Below is a small trained network, with its code and all its weights. Each question gives an input and a target symbol and asks what happens when units are switched off, that is, made to give their printed mean instead of their output.

import numpy as np


def w(rows, s, z=0):
    codes = np.array(rows[::2]) - 128.0
    scale = np.full(codes.shape[1], s)
    scale[-1] = z or s
    return codes * scale


def f(y):
    return np.maximum(y, 0)


def softmax(a):
    e = np.exp(a - a.max(-1, keepdims=True))
    return e / e.sum(-1, keepdims=True)


def log_softmax(a):
    a = a - a.max(-1, keepdims=True)
    return a - np.log(np.exp(a).sum(-1, keepdims=True))


def net(x, mask):
    ids = ['ΓΘΠΦΨαβεηστ'.index(c) for c in x.split()]
    T = len(ids)
    res = E[ids] + P[:T]
    u = 0
    for l in range(3):
        q, k, v = (res @ M[l].T for M in (Q, K, V))
        z = softmax(np.where(np.tri(T) > 0, q @ k.T / 3**0.5, -1e9)) @ v
        res = res + np.where(mask[u], z, O[l][:, -1]) @ O[l][:, :-1]
        u += 1
        y = f(res @ A[l][:, :-1].T + A[l][:, -1])
        res = res + np.where(mask[u : u + 4], y, B[l][:, -1]) @ B[l][:, :-1]
        u += 4
    return log_softmax(res[-1] @ U[:, :-1].T + U[:, -1])


Q, K, V, O, A, B = {}, {}, {}, {}, {}, {}
E = w([
[131,113,164,155,148],'Γ',
[141,136,134,126,82],'Θ',
[139,68,150,178,165],'Π',
[91,155,176,252,144],'Φ',
[174,71,118,141,135],'Ψ',
[62,155,216,97,155],'α',
[183,93,93,100,120],'β',
[154,139,78,57,79],'ε',
[184,100,171,147,127],'η',
[149,115,101,115,163],'σ',
[157,143,112,76,111],'τ',
],0.023)
P = w([
[248,54,181,156,171],'0',
[135,157,43,136,111],'1',
[173,189,147,155,73],'2',
[53,70,182,123,210],'3',
[125,151,59,120,125],'4',
[172,190,156,155,76],'5',
[58,62,184,122,213],'6',
[123,154,65,113,134],'7',
[172,186,160,154,76],'8',
[57,59,188,124,217],'9',
[123,155,66,107,139],'10',
],0.014)
Q[0] = w([
[154,35,255,74,204],'0.h1',
[134,162,213,195,101],'0.h1',
[149,101,123,142,51],'0.h1',
],0.0067)
K[0] = w([
[158,102,132,2,206],'0.h1',
[236,156,193,229,213],'0.h1',
[145,83,78,150,50],'0.h1',
],0.0095)
V[0] = w([
[3,101,117,180,65],'0.h1',
[163,142,39,134,247],'0.h1',
[125,119,131,73,248],'0.h1',
],0.0042)
O[0] = w([
[209,254,19,154,153,3],'0.h1',
[63,130,102,160,109,183],'0.h1',
[70,33,168,171,71,130],'0.h1',
],0.0069,0.0017)
A[0] = w([
[80,126,112,34,160,52],'0.n1',
[72,102,167,234,255,25],'0.n2',
[112,51,116,91,193,71],'0.n3',
[140,84,221,112,193,254],'0.n4',
],0.0083,0.0033)
B[0] = w([
[105,121,171,214,136,146],'0.n1',
[173,172,60,105,116,250],'0.n2',
[118,218,72,101,9,172],'0.n3',
[52,112,184,146,133,234],'0.n4',
],0.012,0.011)
Q[1] = w([
[172,115,128,84,251],'1.h1',
[116,108,97,97,92],'1.h1',
[73,112,157,121,152],'1.h1',
],0.012)
K[1] = w([
[94,191,109,1,205],'1.h1',
[172,69,55,72,35],'1.h1',
[73,112,195,138,176],'1.h1',
],0.0071)
V[1] = w([
[197,186,147,87,120],'1.h1',
[95,96,111,141,22],'1.h1',
[211,153,140,149,3],'1.h1',
],0.0063)
O[1] = w([
[125,15,93,79,36,130],'1.h1',
[254,196,49,94,139,200],'1.h1',
[127,197,147,118,226,255],'1.h1',
],0.008,0.0051)
A[1] = w([
[142,41,185,83,85,4],'1.n1',
[191,2,122,103,184,165],'1.n2',
[173,55,49,154,86,15],'1.n3',
[133,150,16,91,151,71],'1.n4',
],0.011,0.0026)
B[1] = w([
[75,151,78,2,233,145],'1.n1',
[133,89,55,215,80,145],'1.n2',
[164,149,158,111,57,153],'1.n3',
[106,81,212,134,119,255],'1.n4',
],0.013,0.0082)
Q[2] = w([
[85,151,126,75,196],'2.h1',
[232,119,97,165,124],'2.h1',
[234,2,223,184,210],'2.h1',
],0.01)
K[2] = w([
[116,127,129,74,240],'2.h1',
[149,170,173,185,61],'2.h1',
[150,65,247,217,99],'2.h1',
],0.011)
V[2] = w([
[107,20,203,151,192],'2.h1',
[151,175,254,111,177],'2.h1',
[189,59,112,101,202],'2.h1',
],0.0083)
O[2] = w([
[152,26,204,91,229,128],'2.h1',
[187,143,155,101,214,254],'2.h1',
[254,81,150,112,63,55],'2.h1',
],0.0096,0.0068)
A[2] = w([
[184,122,77,164,118,253],'2.n1',
[171,123,79,246,173,34],'2.n2',
[153,173,55,110,107,76],'2.n3',
[198,155,161,184,98,49],'2.n4',
],0.014,0.0066)
B[2] = w([
[109,176,7,112,183,219],'2.n1',
[120,78,163,46,110,255],'2.n2',
[188,55,123,186,49,201],'2.n3',
[79,112,118,137,85,204],'2.n4',
],0.015,0.0069)
U = w([
[116,83,134,106,48,73],'Γ',
[188,223,121,90,99,148],'Θ',
[192,142,130,112,134,151],'Π',
[121,21,156,187,109,221],'Φ',
[160,170,147,21,64,57],'Ψ',
[149,166,138,226,111,254],'α',
[118,114,156,246,136,176],'β',
[170,239,73,136,179,104],'ε',
[128,159,81,161,142,178],'η',
[111,106,74,87,167,36],'σ',
[47,78,137,73,97,14],'τ',
],0.013,0.0061)

Each question gives the input, a string of symbols that net reads in full, and the target symbol t.
The units are the heads (3 rows each of Q, K, V and O) and the neurons (one row each of A and B). Each row of codes is followed by its name. A weight is (code - 128) times the scale printed after its matrix; where a second scale follows, it is the last column's (O, A, B and U).
mask holds one flag per unit, layer by layer, with each layer's heads first. A switched-off unit (its flag False) gives its mean, the last column of its rows in O or B, instead of its output. The means were averaged over made-up inputs and are rounded, as every weight is.
A unit's drop is (log p(t) with every unit on - log p(t) with that unit switched off) / (log p(t) with every unit on - log p(t) with every unit switched off).
The circuit of an input: a set's keep is (log p(t) with only the set's units on - log p(t) with every unit switched off) / (log p(t) with every unit on - log p(t) with every unit switched off). Starting from the 12 units with the biggest drops (on a tie, the unit counted first), units are removed one at a time, each time the one whose removal leaves the highest keep (on an exact tie, the one counted first), for as long as the keep stays at least 0.8.
units of the circuit, in order: the units of the circuit, biggest drop first
unit that matters most: the unit with the biggest drop
k most important neurons: the k neurons with the biggest drops, biggest first
k most important neurons of layer l: the k neurons of layer l with the biggest drops, biggest first
input Θ Ψ Ψ β, target Φ: units of the circuit, in order : [2.h1, 0.n2]
input σ σ Θ τ τ ε Φ Φ, target τ: 2 most important neurons : [1.n4, 2.n2]
input η Π η Θ, target Π: 3 most important neurons : [1.n1, 0.n3, 0.n4]
input Γ σ Γ Ψ Φ, target τ: units of the circuit, in order : [2.n2]
input β α Π Π, target Θ: units of the circuit, in order : [0.n3, 0.n2]
input σ τ Φ Ψ η η τ σ σ ε, target α: units of the circuit, in order : [0.n1, 2.n2, 2.h1]
input α η σ Ψ Θ Φ, target Γ: 4 most important neurons : [2.n2, 2.n3, 1.n4, 0.n4]
input β η Γ ε η α, target τ: 2 most important neurons : [0.n3, 1.n1]
input τ Π β ε η σ Θ Ψ Π η, target Ψ: units of the circuit, in order : [0.n3, 0.h1, 1.n1, 2.h1]
input τ α τ β σ ε σ Γ, target ε: units of the circuit, in order : [2.n2, 2.n3]
input α Θ Ψ Γ, target σ: 3 most important neurons : [0.n4, 1.n1, 0.n3]
input Φ τ ε Ψ σ η, target Π: 3 most important neurons : [0.n3, 1.n1, 2.n1]
input β β Π Φ Ψ Γ α α Π ε, target Θ: 2 most important neurons of layer 0 : [0.n3, 0.n4]
input Θ Φ σ, target ε: units of the circuit, in order : [2.n2]
input Γ Γ β, target η: 4 most important neurons : [2.n1, 1.n2, 1.n3, 0.n3]
input ε σ Φ Γ σ β ε, target Γ: 2 most important neurons : [1.n1, 2.n3]
input η Φ σ α ε σ β, target Π: 3 most important neurons : [0.n3, 0.n1, 1.n1]
input η ε σ Ψ, target Π: 3 most important neurons : [1.n4, 0.n4, 0.n3]
input α η τ Π, target σ: 2 most important neurons of layer 0 : [0.n4, 0.n3]
input β Θ ε Φ Ψ, target η: unit that matters most : 2.n1
input σ ε ε Φ Θ Φ Θ Π α, target τ: 2 most important neurons of layer 0 : [0.n2, 0.n3]
input ε τ Φ Ψ, target Γ: 2 most important neurons of layer 1 : [1.n4, 1.n1]
input Ψ Ψ Φ ε Φ β, target η: 4 most important neurons : [2.n1, 0.n3, 0.n2, 1.n2]
input ε α α σ, target Γ: 3 most important neurons : [1.n1, 0.n3, 1.n4]
input σ ε ε Φ Φ σ ε Φ σ η, target α: 2 most important neurons : [0.n3, 2.n2]
input Ψ Φ β ε Φ ε Γ Φ Γ, target β: units of the circuit, in order : [0.n2, 2.n2]
